Here is a tiny trained network, its code and every weight. The questions are about switching its units off for an input and a target symbol, where a switched-off unit gives its printed mean instead of its output.

import numpy as np


def w(rows, s, z=0):
    codes = np.array(rows[::2]) - 128.0
    scale = np.full(codes.shape[1], s)
    scale[-1] = z or s
    return codes * scale


def f(y):
    return y / 2 * (1 + np.tanh(0.7978845608 * (y + 0.044715 * y**3)))


def softmax(a):
    e = np.exp(a - a.max(-1, keepdims=True))
    return e / e.sum(-1, keepdims=True)


def log_softmax(a):
    a = a - a.max(-1, keepdims=True)
    return a - np.log(np.exp(a).sum(-1, keepdims=True))


def net(x, mask):
    ids = ['ΔΘΠΦΨαβγεζμστ'.index(c) for c in x.split()]
    T = len(ids)
    res = E[ids] + P[:T]
    r = res
    for j in range(3):
        rows = slice(4 * j, 4 * j + 4)
        q, k, v = (r @ M[0][rows].T for M in (Q, K, V))
        z = softmax(np.where(np.tri(T) > 0, q @ k.T / 4**0.5, -1e9)) @ v
        o = O[0][rows]
        res = res + np.where(mask[j], z, o[:, -1]) @ o[:, :-1]
    y = f(res @ A[0][:, :-1].T + A[0][:, -1])
    res = res + np.where(mask[3:19], y, B[0][:, -1]) @ B[0][:, :-1]
    return log_softmax(res[-1] @ U[:, :-1].T + U[:, -1])


Q, K, V, O, A, B = {}, {}, {}, {}, {}, {}
E = w([
[156,107,183,194],'Δ',
[112,105,179,205],'Θ',
[92,230,117,160],'Π',
[180,128,65,55],'Φ',
[99,86,105,50],'Ψ',
[66,59,127,113],'α',
[183,79,180,167],'β',
[70,188,71,128],'γ',
[139,175,140,102],'ε',
[104,23,203,111],'ζ',
[219,198,165,106],'μ',
[128,208,79,116],'σ',
[188,244,112,142],'τ',
],0.011)
P = w([
[165,2,72,186],'0',
[104,137,144,125],'1',
[100,157,157,114],'2',
[98,167,161,107],'3',
[93,179,167,102],'4',
[96,187,171,99],'5',
],0.0077)
Q[0] = w([
[141,110,120,144],'H1',
[138,112,183,118],'H1',
[141,110,187,119],'H1',
[111,175,91,126],'H1',
[129,247,131,164],'H2',
[123,134,190,220],'H2',
[157,48,93,117],'H2',
[127,166,79,58],'H2',
[150,186,120,182],'H3',
[156,249,84,128],'H3',
[122,116,171,183],'H3',
[101,13,125,52],'H3',
],0.018)
K[0] = w([
[182,124,165,111],'H1',
[161,72,89,173],'H1',
[155,79,106,167],'H1',
[94,164,105,118],'H1',
[220,84,38,235],'H2',
[170,130,213,237],'H2',
[95,197,166,46],'H2',
[119,101,2,72],'H2',
[140,98,79,214],'H3',
[184,99,6,170],'H3',
[95,105,191,197],'H3',
[103,176,190,5],'H3',
],0.014)
V[0] = w([
[75,109,160,97],'H1',
[167,88,103,138],'H1',
[134,111,130,140],'H1',
[105,164,115,101],'H1',
[211,104,173,174],'H2',
[35,105,66,113],'H2',
[94,104,160,205],'H2',
[63,88,53,118],'H2',
[100,74,210,143],'H3',
[147,193,110,225],'H3',
[251,112,53,56],'H3',
[140,51,202,113],'H3',
],0.011)
O[0] = w([
[208,139,124,159,124],'H1',
[92,129,110,150,141],'H1',
[117,135,116,136,140],'H1',
[162,103,173,113,110],'H1',
[178,134,190,142,204],'H2',
[41,173,59,126,175],'H2',
[113,151,155,193,251],'H2',
[71,186,81,114,211],'H2',
[73,122,186,154,234],'H3',
[196,149,106,184,93],'H3',
[192,132,131,3,81],'H3',
[84,123,199,117,243],'H3',
],0.012,0.0028)
A[0] = w([
[94,14,120,152,136],'N1',
[108,223,104,166,142],'N2',
[207,163,116,116,254],'N3',
[210,200,149,72,224],'N4',
[198,180,40,102,91],'N5',
[254,61,155,88,7],'N6',
[121,109,149,115,119],'N7',
[94,233,101,149,164],'N8',
[113,213,109,190,124],'N9',
[112,169,39,52,62],'N10',
[106,227,103,193,148],'N11',
[136,85,197,191,131],'N12',
[157,182,183,40,168],'N13',
[99,189,114,222,188],'N14',
[155,171,45,52,57],'N15',
[168,73,182,200,116],'N16',
],0.0075,0.0064)
B[0] = w([
[110,131,87,191,167],'N1',
[166,115,131,65,185],'N2',
[103,34,86,163,189],'N3',
[64,74,103,191,204],'N4',
[158,116,74,190,175],'N5',
[205,139,255,151,164],'N6',
[118,141,142,141,132],'N7',
[155,123,135,66,202],'N8',
[178,109,150,73,187],'N9',
[156,221,130,150,172],'N10',
[189,101,135,73,207],'N11',
[133,188,132,158,206],'N12',
[28,105,142,154,186],'N13',
[181,89,140,102,245],'N14',
[159,183,100,213,171],'N15',
[149,205,95,148,190],'N16',
],0.0081,0.012)
U = w([
[163,196,155,193,180],'Δ',
[212,176,194,103,104],'Θ',
[199,52,98,85,162],'Π',
[85,135,90,177,93],'Φ',
[68,243,97,107,113],'Ψ',
[154,149,168,26,97],'α',
[36,134,173,190,44],'β',
[185,190,73,95,106],'γ',
[46,2,93,99,255],'ε',
[95,130,184,105,111],'ζ',
[139,39,186,123,83],'μ',
[124,144,27,186,117],'σ',
[146,48,100,182,109],'τ',
],0.0063,0.0067)

Each question gives the input, a string of symbols that net reads in full, and the target symbol t.
The units are the heads (4 rows each of Q, K, V and O) and the neurons (one row each of A and B). Each row of codes is followed by its name. A weight is (code - 128) times the scale printed after its matrix; where a second scale follows, it is the last column's (O, A, B and U).
mask holds one flag per unit, heads first, then neurons. A switched-off unit (its flag False) gives its mean, the last column of its rows in O or B, instead of its output. The means were averaged over made-up inputs and are rounded, as every weight is.
A unit's drop is (log p(t) with every unit on - log p(t) with that unit switched off) / (log p(t) with every unit on - log p(t) with every unit switched off).
The circuit of an input: a set's keep is (log p(t) with only the set's units on - log p(t) with every unit switched off) / (log p(t) with every unit on - log p(t) with every unit switched off). Starting from the 12 units with the biggest drops (on a tie, the unit counted first), units are removed one at a time, each time the one whose removal leaves the highest keep (on an exact tie, the one counted first), for as long as the keep stays at least 0.8.
units of the circuit, in order: the units of the circuit, biggest drop first
unit that matters most: the unit with the biggest drop
top k neurons: the k neurons with the biggest drops, biggest first
which heads matter: for each layer, one digit per head in row order, 1 if its drop is at least 0.15 and else 0, layers parted by /
drop when u is switched off: that unit's drop, to one decimal
input Θ α Δ, target Θ: units of the circuit, in order -> [N4, N13, H2]
input Π ε τ α ζ σ, target Π: which heads matter -> 001
input α Π σ β, target Δ: units of the circuit, in order -> [H2, N16, N12, H3]
input σ τ Θ, target Δ: units of the circuit, in order -> [H2, H3, N16]
input α Ψ Δ Π τ τ, target α: which heads matter -> 010
input Ψ Ψ Π Π, target Ψ: which heads matter -> 011
input μ α α α Δ, target Δ: top 2 neurons -> [N16, N12]
input Ψ γ ε, target Ψ: units of the circuit, in order -> [H2, H3, N10]
input γ Ψ τ σ ζ, target β: units of the circuit, in order -> [H3, N11]
input Ψ γ α ε Θ ε, target Ψ: unit that matters most -> H2
input γ Ψ Δ Θ γ, target γ: which heads matter -> 011
input τ α σ τ, target τ: top 2 neurons -> [N3, N4]
input β Π Θ α σ, target β: top 2 neurons -> [N13, N4]
input Π Π Ψ α Π, target Π: unit that matters most -> H3
input ζ Δ Π α β Φ, target σ: top 3 neurons -> [N15, N10, N5]
input α Δ Θ, target Δ: drop when N12 is switched off -> 0.2
input β μ β Π, target β: drop when H2 is switched off -> 0.6
input α γ Π Ψ γ τ, target α: drop when H2 is switched off -> 0.7
input ε Ψ α Δ, target Δ: drop when N12 is switched off -> 0.2
input τ α α, target ε: unit that matters most -> H2
